cols: T P U E K Q V
(79): [ 86 110 167 100  94 155 165]
(122): [102  95 106 154  90 165 150]
(3): [142  85 153 102 156 101 113]
Table of tags by key:
[154] -> j5
[96] -> j178
[106] -> j935
[95] -> j566
[85] -> j344
[110] -> j725
key (122) 2:  | j566
which: [ 86 110 167 100  94 155 165] | (79)
which: [142  85 153 102 156 101 113] | (3)
down: [165 150] | V

cols: C X F M J W
(82): [132 136 120 127 174 134]
(92): [132 136 107 127 107 134]
(113): [148 130 136 122 141 157]
(141): [148 130 136 124 141 157]
(14): [163 145 135 112 130  97]
(75): [132 136 107 127 174 134]
(66): [141 161 122 132 101 154]
(6): [117 145 108 115 141 152]
down: [148 148 163 132 141] | C
Table of tags by key:
[136] -> j837
[135] -> j861
[127] -> j992
[145] -> j873
[174] -> j953
[137] -> j557
key (82) 2:  | j837
down: [127 122 124 112 127 132] | M

cols: N D A S H
(56): [122 128 118 104 163]
(139): [120 127 142 128 124]
(89): [149 128 115 149 106]
(107): [112 129 144 122 129]
key -> tag
[115] -> j217
[118] -> j507
[119] -> j923
[143] -> j18
[144] -> j868
[142] -> j152
[122] -> j706
key (107) 3:  | j868
down: [127 128 129] | D
which: [122 128 118 104 163] | (56)
down: [128 127] | D

cols: B Z R L
(68): [135 127 126 136]
(23): [160 109 148 161]
(31): [136  87 119 116]
key -> tag
[135] -> j182
[127] -> j340
[137] -> j421
[134] -> j551
[136] -> j143
key (68) 1:  | j182
down: [148 119] | R
down: [136 161] | L
down: [126 148] | R

cols: Mup pev rofu baror gule
(36): [107 110 111 114 122]
(102): [153 103 148  98 112]
(44): [107 110  97 114 122]
Table of tags by key:
[147] -> j26
[97] -> j358
[153] -> j879
[154] -> j645
[148] -> j875
key (102) 3:  | j875
which: [107 110  97 114 122] | (44)

cols: nar levas gomob saz zefiv rane rok boso
(72): [129 150 102 118 156 128 107 132]
(95): [157 141  97 105 128 101 131 133]
(131): [128 157 143 154 155 113 117 137]
(108): [157 141  97 105 128 128 131 133]
(29): [112 131 154 124 130 110 121 129]
(119): [ 94 143 148 105 142 116 140 102]
down: [128 157 112  94] | nar
down: [154 148] | gomob
down: [154 105] | saz
tags:
[142] -> j314
[102] -> j430
[137] -> j14
[133] -> j493
key (119) 8:  | j430

cols: fuf ruzu Gen gena ruvid
(96): [130 118 111 140 138]
(34): [124 138 127 161 121]
(128): [107 105 107 123 155]
(150): [107 105 107 123 104]
(125): [124 138 127 124 124]
(109): [114 118 111 140 138]
key -> tag
[125] -> j985
[124] -> j853
[123] -> j490
[140] -> j510
[139] -> j658
key (125) 4:  | j853
which: [130 118 111 140 138] | (96)
which: [107 105 107 123 104] | (150)
down: [123 123] | gena
down: [140 161 123 123] | gena
which: [124 138 127 124 124] | (125)
down: [124 107 107 124] | fuf

cols: Tefal mog Gerep betu Gepuv gub fos
(182): [ 94 124 128 126 128 131 105]
(201): [121 132 148 121 111 133 125]
(172): [123 132 126 137 127 143 132]
(49): [172 126 128 134 144 125 127]
(19): [122 126 133 135 127 131 129]
(105): [155 119 119 117 125 131 119]
(88): [141 126 128 131 130 134 158]
(64): [133 125 118 114 133 120 121]
(10): [127 122 123 126 137 123 115]
(140): [139 126 142 124 129 132 103]
(2): [127 128 134 135 115 135 139]
(187): [144 124 133 131 125 118 118]
Table of tags by key:
[122] -> j707
[126] -> j492
[127] -> j518
[123] -> j124
key (19) 1:  | j707
down: [133 119 128 118 123 142] | Gerep
which: [144 124 133 131 125 118 118] | (187)
down: [134 120 123] | gub

cols: Makep pipop Fakar gak zaki
(40): [ 99  95 132 149 146]
(9): [126 103 124 120 152]
(42): [111 121 116 143 131]
(63): [124 121 108 127 140]
down: [ 95 103] | pipop
tags:
[121] -> j495
[143] -> j144
[120] -> j260
[149] -> j817
key (42) 4:  | j144
which: [126 103 124 120 152] | (9)

